Below are the code and all the weights of a small trained network. Each question names an input and a class and asks about switching units off, where a switched-off unit gives its printed mean instead of its output.

import numpy as np


def w(rows, s, z=0):
    codes = np.array(rows[::2]) - 128.0
    scale = np.full(codes.shape[1], s)
    scale[-1] = z or s
    return codes * scale


def norm(h):
    return h / np.sqrt((h * h).mean(-1, keepdims=True) + 1e-5)


def f(y):
    return np.maximum(y, 0)


def log_softmax(a):
    a = a - a.max(-1, keepdims=True)
    return a - np.log(np.exp(a).sum(-1, keepdims=True))


def net(x, mask):
    res = np.array(x, float).reshape(1, 2) / 4 @ E
    u = 0
    for l in range(2):
        y = f(norm(res) @ A[l][:, :-1].T + A[l][:, -1])
        res = res + np.where(mask[u : u + 11], y, B[l][:, -1]) @ B[l][:, :-1]
        u += 11
    return log_softmax(norm(res)[-1] @ U[:, :-1].T + U[:, -1])


A, B = {}, {}
E = w([
[178,174,252,111,126,42,105,99],'x0',
[109,25,195,230,92,126,153,164],'x1',
],0.011)
A[0] = w([
[128,89,73,127,159,128,100,171,134],'0.n1',
[119,118,130,131,185,254,43,121,97],'0.n2',
[123,110,102,128,134,142,55,136,21],'0.n3',
[104,142,87,201,28,135,205,141,73],'0.n4',
[152,111,188,130,203,65,117,145,114],'0.n5',
[175,173,109,229,211,134,95,153,52],'0.n6',
[127,172,113,145,141,51,98,85,230],'0.n7',
[234,126,76,146,52,88,96,197,78],'0.n8',
[36,123,202,43,83,189,91,197,2],'0.n9',
[146,172,54,105,189,131,114,187,80],'0.n10',
[183,53,167,177,98,178,188,63,247],'0.n11',
],0.0064,0.0029)
B[0] = w([
[170,142,165,94,151,149,85,163,187],'0.n1',
[115,84,193,37,162,28,170,154,181],'0.n2',
[99,144,88,123,70,126,105,158,133],'0.n3',
[241,198,119,119,194,1,88,211,197],'0.n4',
[88,115,57,93,165,145,152,248,209],'0.n5',
[146,150,118,59,136,101,55,129,128],'0.n6',
[97,191,87,62,51,219,143,162,235],'0.n7',
[49,144,159,152,140,138,39,202,128],'0.n8',
[180,79,142,96,86,120,26,117,128],'0.n9',
[184,163,99,111,59,171,68,68,211],'0.n10',
[154,202,61,73,25,171,74,3,254],'0.n11',
],0.0056,0.0052)
A[1] = w([
[242,119,158,119,194,35,140,85,98],'1.n1',
[101,160,228,153,118,12,136,155,53],'1.n2',
[166,138,146,93,151,221,117,170,169],'1.n3',
[127,140,129,96,30,154,93,128,147],'1.n4',
[167,142,206,137,156,58,168,158,3],'1.n5',
[124,185,200,82,175,124,131,50,134],'1.n6',
[52,125,39,149,158,175,146,101,114],'1.n7',
[82,73,176,230,69,164,134,116,90],'1.n8',
[56,41,79,145,194,159,156,164,84],'1.n9',
[137,66,159,253,106,68,137,152,67],'1.n10',
[150,62,157,253,112,111,145,132,79],'1.n11',
],0.011,0.0039)
B[1] = w([
[55,67,158,144,151,158,175,84,166],'1.n1',
[182,97,105,209,118,142,110,197,196],'1.n2',
[106,105,157,163,134,119,153,87,208],'1.n3',
[64,95,175,134,191,100,160,141,255],'1.n4',
[153,65,137,200,166,99,148,255,163],'1.n5',
[168,79,78,180,94,155,105,156,212],'1.n6',
[188,138,191,180,82,96,103,165,188],'1.n7',
[133,220,61,27,148,126,114,49,194],'1.n8',
[185,42,242,220,148,81,147,233,166],'1.n9',
[102,167,103,46,82,168,122,70,195],'1.n10',
[104,203,88,73,184,163,110,72,192],'1.n11',
],0.01,0.0098)
U = w([
[150,217,83,44,138,173,88,73,213],'0',
[195,90,142,220,125,139,96,242,203],'1',
[3,92,180,130,193,103,180,120,148],'2',
[113,105,91,154,59,88,139,93,3],'3',
[117,131,105,164,67,93,157,105,23],'4',
],0.019,0.0057)

Each question gives the input, the list of numbers given to net, and the class t.
The units are the neurons (one row each of A and B). Each row of codes is followed by its name. A weight is (code - 128) times the scale printed after its matrix; where a second scale follows, it is the last column's (A, B and U).
mask holds one flag per neuron, layer by layer. A switched-off neuron (its flag False) gives its mean, the last column of its row in B, instead of its output. The means were averaged over made-up inputs and are rounded, as every weight is.
A unit's drop is (log p(t) with every unit on - log p(t) with that unit switched off) / (log p(t) with every unit on - log p(t) with every unit switched off).
most important unit: the unit with the biggest drop
k most important neurons: the k neurons with the biggest drops, biggest first
top k neurons in layer l: the k neurons of layer l with the biggest drops, biggest first
drop when u is switched off: that unit's drop, to one decimal
input [-1,0], class 2: most important unit => 1.n1
input [-4,-3], class 1: top 2 neurons in layer 0 => 0.n11; 0.n7
input [-2,3], class 2: 2 most important neurons => 0.n11; 0.n4
input [3,-2], class 2: 2 most important neurons => 0.n7; 1.n2
input [-6,-5], class 1: 3 most important neurons => 0.n11; 1.n7; 1.n8
input [-1,3], class 2: top 2 neurons in layer 0 => 0.n11; 0.n4
input [-8,8], class 0: top 2 neurons in layer 1 => 1.n8; 1.n11
input [4,4], class 0: 2 most important neurons => 0.n4; 1.n8
input [5,5], class 0: 4 most important neurons => 1.n8; 0.n4; 1.n10; 0.n2
input [1,3], class 2: 2 most important neurons => 0.n11; 1.n4
input [8,-6], class 1: 2 most important neurons => 0.n11; 1.n6
input [-6,-4], class 1: 2 most important neurons => 0.n11; 1.n7
input [-5,-3], class 1: 2 most important neurons => 0.n11; 1.n7
input [2,-1], class 2: most important unit => 0.n7
input [-3,1], class 2: drop when 0.n5 is switched off => 0.6
